Here is a tiny trained network, its code and every weight. The questions are about switching its units off for an input and a target symbol, where a switched-off unit gives its printed mean instead of its output.

import numpy as np


def w(rows, s, z=0):
    codes = np.array(rows[::2]) - 128.0
    scale = np.full(codes.shape[1], s)
    scale[-1] = z or s
    return codes * scale


def f(y):
    return np.maximum(y, 0)


def softmax(a):
    e = np.exp(a - a.max(-1, keepdims=True))
    return e / e.sum(-1, keepdims=True)


def log_softmax(a):
    a = a - a.max(-1, keepdims=True)
    return a - np.log(np.exp(a).sum(-1, keepdims=True))


def net(x, mask):
    ids = ['βγδεζηθλμξπστφψω'.index(c) for c in x.split()]
    T = len(ids)
    res = E[ids] + P[:T]
    r = res
    for j in range(3):
        rows = slice(4 * j, 4 * j + 4)
        q, k, v = (r @ M[0][rows].T for M in (Q, K, V))
        z = softmax(np.where(np.tri(T) > 0, q @ k.T / 4**0.5, -1e9)) @ v
        o = O[0][rows]
        res = res + np.where(mask[j], z, o[:, -1]) @ o[:, :-1]
    y = f(res @ A[0][:, :-1].T + A[0][:, -1])
    res = res + np.where(mask[3:19], y, B[0][:, -1]) @ B[0][:, :-1]
    return log_softmax(res[-1] @ U[:, :-1].T + U[:, -1])


Q, K, V, O, A, B = {}, {}, {}, {}, {}, {}
E = w([
[169,196,225,106,134],'β',
[151,164,54,58,33],'γ',
[106,81,179,126,50],'δ',
[76,163,109,84,96],'ε',
[232,188,154,177,158],'ζ',
[117,35,194,181,62],'η',
[118,65,208,80,181],'θ',
[184,251,111,183,46],'λ',
[109,81,61,183,169],'μ',
[199,41,156,142,151],'ξ',
[114,60,179,151,58],'π',
[41,118,171,141,235],'σ',
[109,150,160,225,208],'τ',
[50,180,38,245,31],'φ',
[213,68,70,69,142],'ψ',
[137,68,163,159,46],'ω',
],0.015)
P = w([
[3,85,58,225,40],'0',
[42,62,100,196,48],'1',
[86,54,131,173,60],'2',
[110,46,159,135,79],'3',
[137,41,182,116,101],'4',
[161,30,200,97,119],'5',
[182,32,220,74,145],'6',
[198,31,244,50,159],'7',
[198,28,252,39,169],'8',
],0.0042)
Q[0] = w([
[100,100,173,110,97],'h0',
[160,43,178,150,97],'h0',
[165,109,182,138,81],'h0',
[109,91,193,180,123],'h0',
[134,64,203,142,99],'h1',
[160,65,149,148,73],'h1',
[124,146,158,185,139],'h1',
[147,110,184,92,94],'h1',
[140,227,105,115,97],'h2',
[201,81,183,204,86],'h2',
[109,195,53,166,254],'h2',
[155,64,254,151,64],'h2',
],0.018)
K[0] = w([
[121,132,200,78,181],'h0',
[188,100,156,133,223],'h0',
[181,132,191,116,172],'h0',
[137,124,223,192,196],'h0',
[183,106,181,92,235],'h1',
[219,124,117,108,207],'h1',
[127,145,185,187,140],'h1',
[154,151,162,58,165],'h1',
[95,183,119,153,3],'h2',
[226,129,161,154,163],'h2',
[51,132,97,215,124],'h2',
[197,130,191,91,161],'h2',
],0.014)
V[0] = w([
[53,155,143,121,201],'h0',
[138,170,144,139,124],'h0',
[76,152,144,178,162],'h0',
[184,110,144,158,163],'h0',
[110,156,142,174,169],'h1',
[165,129,60,84,136],'h1',
[76,155,169,161,141],'h1',
[95,122,138,165,160],'h1',
[127,47,120,217,254],'h2',
[176,152,53,171,215],'h2',
[109,215,137,94,173],'h2',
[170,105,121,158,70],'h2',
],0.0088)
O[0] = w([
[100,108,201,97,186,85],'h0',
[119,162,145,118,114,113],'h0',
[105,144,140,98,193,144],'h0',
[133,156,119,184,143,204],'h0',
[229,122,156,115,124,124],'h1',
[84,114,53,131,93,37],'h1',
[179,155,193,125,124,138],'h1',
[169,135,142,137,143,150],'h1',
[254,71,165,186,179,230],'h2',
[236,52,100,84,101,58],'h2',
[114,116,167,112,15,3],'h2',
[108,115,59,128,182,204],'h2',
],0.0076,0.0033)
A[0] = w([
[143,97,84,186,132,169],'n0',
[208,189,174,99,177,102],'n1',
[186,108,1,108,123,51],'n2',
[113,82,109,116,63,109],'n3',
[180,105,82,175,70,91],'n4',
[133,108,95,161,140,145],'n5',
[68,52,164,114,137,112],'n6',
[150,148,172,150,37,140],'n7',
[190,131,126,149,32,54],'n8',
[180,187,114,147,91,24],'n9',
[121,6,115,45,63,82],'n10',
[172,63,68,133,95,152],'n11',
[67,154,203,94,128,174],'n12',
[55,181,51,124,119,180],'n13',
[106,178,42,68,30,38],'n14',
[183,189,83,53,46,1],'n15',
],0.0096,0.0057)
B[0] = w([
[122,160,104,170,139,249],'n0',
[1,165,60,126,99,250],'n1',
[54,140,243,125,69,206],'n2',
[118,193,98,105,144,175],'n3',
[157,119,113,45,179,214],'n4',
[108,152,94,157,124,197],'n5',
[138,193,147,33,150,203],'n6',
[130,180,179,180,68,194],'n7',
[208,192,153,80,152,170],'n8',
[155,130,179,63,187,150],'n9',
[66,237,108,147,199,183],'n10',
[118,107,83,79,166,238],'n11',
[149,76,104,75,98,242],'n12',
[224,80,103,89,27,253],'n13',
[112,92,199,206,223,226],'n14',
[69,4,159,156,182,158],'n15',
],0.0078,0.0073)
U = w([
[122,136,109,144,104,184],'β',
[67,81,135,156,112,71],'γ',
[127,129,128,133,121,52],'δ',
[166,61,83,28,65,214],'ε',
[213,240,107,94,148,213],'ζ',
[126,131,128,126,125,60],'η',
[117,100,214,47,203,20],'θ',
[213,84,225,176,88,177],'λ',
[194,36,76,130,175,255],'μ',
[47,183,56,99,150,41],'ξ',
[127,135,130,131,124,55],'π',
[113,145,164,125,151,151],'σ',
[68,216,160,254,161,61],'τ',
[150,151,60,204,41,224],'φ',
[125,139,129,132,121,60],'ψ',
[69,228,173,151,66,125],'ω',
],0.0082,0.003)

Each question gives the input, a string of symbols that net reads in full, and the target symbol t.
The units are the heads (4 rows each of Q, K, V and O) and the neurons (one row each of A and B). Each row of codes is followed by its name. A weight is (code - 128) times the scale printed after its matrix; where a second scale follows, it is the last column's (O, A, B and U).
mask holds one flag per unit, heads first, then neurons. A switched-off unit (its flag False) gives its mean, the last column of its rows in O or B, instead of its output. The means were averaged over made-up inputs and are rounded, as every weight is.
A unit's drop is (log p(t) with every unit on - log p(t) with that unit switched off) / (log p(t) with every unit on - log p(t) with every unit switched off).
The circuit of an input: a set's keep is (log p(t) with only the set's units on - log p(t) with every unit switched off) / (log p(t) with every unit on - log p(t) with every unit switched off). Starting from the 12 units with the biggest drops (on a tie, the unit counted first), units are removed one at a time, each time the one whose removal leaves the highest keep (on an exact tie, the one counted first), for as long as the keep stays at least 0.8.
circuit, biggest first: the units of the circuit, biggest drop first
most important unit: the unit with the biggest drop
k most important neurons: the k neurons with the biggest drops, biggest first
which heads matter: for each layer, one digit per head in row order, 1 if its drop is at least 0.15 and else 0, layers parted by /
drop of u: that unit's drop, to one decimal
input θ δ η ζ τ ξ δ, target μ: circuit, biggest first -> [h2 n2]
input μ δ ψ δ, target ξ: circuit, biggest first -> [h1 n10]
input γ η η, target τ: which heads matter -> 001
input η ε δ ε ε ε ω η, target τ: which heads matter -> 101
input σ η ω, target θ: circuit, biggest first -> [h0]
input φ η σ ω τ ζ β, target ω: circuit, biggest first -> [h2 n7]
input ε θ ω ω, target λ: circuit, biggest first -> [h2 n1]
input ω π ε σ ξ ζ φ, target φ: circuit, biggest first -> [n13 h2 n6]
input ζ η ψ, target ξ: which heads matter -> 010
input δ θ η, target λ: which heads matter -> 011
input μ θ ε δ φ ξ δ ξ τ, target τ: circuit, biggest first -> [n13 n4]
input λ δ μ ζ ε, target ε: circuit, biggest first -> [n13 h2 n12]
input γ δ ε ζ ω π λ, target λ: 2 most important neurons -> [n14 n13]
input θ ξ ζ δ τ ζ ω, target ζ: most important unit -> h2
input ξ μ ζ π, target ζ: 2 most important neurons -> [n8 n10]
input ζ ξ η σ η π, target θ: 2 most important neurons -> [n6 n13]
input η γ σ ω π, target θ: drop of n6 -> 0.1
input ε μ ζ π β π, target ω: drop of n7 -> 0.2
input μ π ω, target φ: drop of h2 -> 1.1
input ζ ω π δ π, target ζ: drop of n5 -> 0.0
input η μ π φ ξ μ ψ, target ξ: most important unit -> h1
